Below are the code and all the weights of a small trained network. Each question names an input and a class and asks about switching units off, where a switched-off unit gives its printed mean instead of its output.

import numpy as np


def w(rows, s, z=0):
    codes = np.array(rows[::2]) - 128.0
    scale = np.full(codes.shape[1], s)
    scale[-1] = z or s
    return codes * scale


def f(y):
    return y / 2 * (1 + np.tanh(0.7978845608 * (y + 0.044715 * y**3)))


def log_softmax(a):
    a = a - a.max(-1, keepdims=True)
    return a - np.log(np.exp(a).sum(-1, keepdims=True))


def net(x, mask):
    res = np.array(x, float).reshape(1, 7) / 4 @ E
    y = f(res @ A[0][:, :-1].T + A[0][:, -1])
    res = res + np.where(mask, y, B[0][:, -1]) @ B[0][:, :-1]
    return log_softmax(res[-1] @ U[:, :-1].T + U[:, -1])


A, B = {}, {}
E = w([
[140,59,202,144,248,71,129,35,142,101,115,65],'x0',
[124,148,140,156,119,138,133,116,155,116,156,157],'x1',
[29,121,202,111,175,130,175,223,130,140,51,170],'x2',
[109,165,161,94,155,246,178,36,74,216,115,140],'x3',
[160,136,158,152,165,191,24,135,185,183,70,83],'x4',
[23,126,87,149,73,172,170,111,178,67,97,2],'x5',
[127,144,158,164,122,138,124,131,118,111,147,135],'x6',
],0.008)
A[0] = w([
[114,55,161,101,154,110,149,94,112,110,142,105,41],'neuron 0',
[200,164,144,142,119,158,23,158,156,179,53,81,70],'neuron 1',
[54,182,154,87,162,131,154,168,174,76,100,34,119],'neuron 2',
[76,145,86,55,2,187,105,199,159,194,176,166,192],'neuron 3',
[88,163,163,104,148,215,164,65,87,165,139,120,41],'neuron 4',
[93,65,137,176,215,64,131,82,145,155,120,165,150],'neuron 5',
[133,82,104,167,149,59,74,241,162,121,169,96,69],'neuron 6',
[121,123,121,81,130,96,218,116,103,68,189,154,186],'neuron 7',
[139,85,158,124,182,100,128,25,211,79,155,102,194],'neuron 8',
[128,141,132,184,135,207,54,147,247,157,64,66,51],'neuron 9',
[252,150,64,123,97,131,61,20,92,86,213,76,255],'neuron 10',
[116,154,98,155,83,186,123,231,104,120,68,189,124],'neuron 11',
[131,143,139,96,105,141,102,148,119,122,61,20,39],'neuron 12',
[91,113,199,126,106,15,80,203,195,81,182,101,56],'neuron 13',
[75,173,199,107,210,107,192,226,164,136,116,210,251],'neuron 14',
[70,113,170,64,98,211,153,107,158,127,197,43,41],'neuron 15',
[105,191,180,113,163,183,216,84,95,176,140,107,116],'neuron 16',
[82,113,108,106,78,58,229,90,27,76,148,114,170],'neuron 17',
[60,97,164,130,160,159,119,198,167,136,43,163,105],'neuron 18',
[111,81,191,151,159,75,155,65,119,114,112,100,94],'neuron 19',
[64,137,188,142,234,69,168,123,157,108,95,117,90],'neuron 20',
[208,116,162,87,181,73,54,174,58,190,155,233,216],'neuron 21',
[162,140,93,153,62,142,100,143,129,133,188,104,171],'neuron 22',
[46,90,95,142,78,185,175,130,175,72,133,25,75],'neuron 23',
[150,164,167,77,176,188,146,103,89,193,147,145,57],'neuron 24',
[132,140,197,91,155,181,35,98,206,97,110,122,67],'neuron 25',
[148,106,111,122,157,108,94,186,192,39,159,135,144],'neuron 26',
],0.0067,0.001)
B[0] = w([
[83,131,122,133,111,67,129,99,59,143,157,147,152],'neuron 0',
[88,200,131,177,206,89,168,126,171,180,147,166,189],'neuron 1',
[138,116,158,84,122,179,116,126,134,107,154,139,182],'neuron 2',
[132,133,102,110,75,77,43,159,49,169,155,106,232],'neuron 3',
[139,127,73,160,95,97,161,72,92,71,91,166,182],'neuron 4',
[108,132,121,107,70,131,78,160,111,124,159,115,171],'neuron 5',
[157,123,40,151,116,118,173,48,133,106,79,161,190],'neuron 6',
[125,178,152,154,159,82,205,183,146,218,144,140,181],'neuron 7',
[91,129,147,107,55,114,21,111,93,156,156,103,188],'neuron 8',
[102,162,139,177,188,101,181,174,145,164,158,175,202],'neuron 9',
[162,139,219,68,97,178,163,141,188,151,31,15,245],'neuron 10',
[112,128,129,103,78,74,78,103,64,126,130,84,198],'neuron 11',
[117,103,120,126,163,149,154,141,145,179,155,193,160],'neuron 12',
[131,95,60,198,119,133,146,61,112,103,53,137,195],'neuron 13',
[135,129,196,28,74,178,167,155,153,120,96,78,200],'neuron 14',
[131,83,111,144,168,135,124,137,130,53,132,165,172],'neuron 15',
[118,99,55,148,115,133,177,88,101,97,97,131,180],'neuron 16',
[107,211,134,179,193,68,214,182,205,208,161,136,202],'neuron 17',
[139,174,197,121,129,139,142,128,125,121,73,134,182],'neuron 18',
[123,135,123,97,129,69,69,136,73,155,163,103,170],'neuron 19',
[103,114,149,108,106,107,94,116,97,138,116,59,178],'neuron 20',
[183,46,156,133,195,168,126,163,180,66,204,151,230],'neuron 21',
[141,136,151,105,44,134,106,100,127,132,112,126,178],'neuron 22',
[214,54,152,112,162,175,103,254,146,42,230,198,211],'neuron 23',
[135,78,25,145,127,116,162,101,120,65,120,200,178],'neuron 24',
[95,189,118,158,175,87,133,80,100,187,164,141,164],'neuron 25',
[167,144,50,105,116,116,151,87,132,99,85,146,175],'neuron 26',
],0.0065,0.011)
U = w([
[186,8,147,136,157,178,110,156,149,40,233,186,134],'0',
[89,235,132,205,178,36,198,129,169,230,148,166,73],'1',
[129,71,14,177,95,107,166,15,83,50,5,169,62],'2',
[133,131,222,66,62,182,157,111,141,132,21,52,254],'3',
[92,110,123,117,57,64,7,105,1,170,168,107,84],'4',
],0.0075,0.0016)

Each question gives the input, the list of numbers given to net, and the class t.
The units are the neurons (one row each of A and B). Each row of codes is followed by its name. A weight is (code - 128) times the scale printed after its matrix; where a second scale follows, it is the last column's (A, B and U).
mask holds one flag per neuron, in row order. A switched-off neuron (its flag False) gives its mean, the last column of its row in B, instead of its output. The means were averaged over made-up inputs and are rounded, as every weight is.
A unit's drop is (log p(t) with every unit on - log p(t) with that unit switched off) / (log p(t) with every unit on - log p(t) with every unit switched off).
The circuit of an input: a set's keep is (log p(t) with only the set's units on - log p(t) with every unit switched off) / (log p(t) with every unit on - log p(t) with every unit switched off). Starting from the 12 units with the biggest drops (on a tie, the unit counted first), units are removed one at a time, each time the one whose removal leaves the highest keep (on an exact tie, the one counted first), for as long as the keep stays at least 0.8.
circuit, biggest first: the units of the circuit, biggest drop first
most important unit: the unit with the biggest drop
k most important neurons: the k neurons with the biggest drops, biggest first
drop of u: that unit's drop, to one decimal
input [-1,-7,-3,4,4,4,-8], class 0: circuit, biggest first => [neuron 23; neuron 15; neuron 12]
input [-7,-2,-2,8,5,-1,7], class 2: 3 most important neurons => [neuron 24; neuron 4; neuron 16]
input [-6,3,8,-8,5,-3,4], class 2: 3 most important neurons => [neuron 6; neuron 13; neuron 10]
input [-4,-4,1,6,8,6,-2], class 1: circuit, biggest first => [neuron 9]
input [-5,-7,8,-5,1,-7,7], class 3: 4 most important neurons => [neuron 14; neuron 23; neuron 18; neuron 11]
input [-8,2,-7,-1,8,6,-7], class 1: 2 most important neurons => [neuron 9; neuron 1]
input [3,3,1,-7,4,-6,-4], class 2: 4 most important neurons => [neuron 6; neuron 13; neuron 23; neuron 26]
input [-7,7,8,-2,-4,-4,1], class 3: 2 most important neurons => [neuron 14; neuron 18]
input [8,5,-7,2,4,1,8], class 4: 2 most important neurons => [neuron 8; neuron 19]
input [-1,6,-7,7,4,0,5], class 2: 2 most important neurons => [neuron 24; neuron 4]
input [4,-4,-2,0,-6,-5,-8], class 1: 2 most important neurons => [neuron 17; neuron 23]
input [1,0,-6,1,2,-5,7], class 3: 2 most important neurons => [neuron 10; neuron 23]
input [0,6,-7,-8,2,-6,0], class 2: circuit, biggest first => [neuron 6; neuron 13]
input [-4,-8,1,3,-7,-7,-3], class 0: most important unit => neuron 21
input [2,-1,2,-2,3,0,5], class 1: circuit, biggest first => [neuron 10; neuron 23]
input [5,6,-4,-4,-3,4,4], class 4: drop of neuron 8 => 1.4
input [-3,-8,2,6,-8,8,8], class 0: drop of neuron 9 => 0.1
input [7,-1,0,-6,-1,5,5], class 4: drop of neuron 1 => 0.0
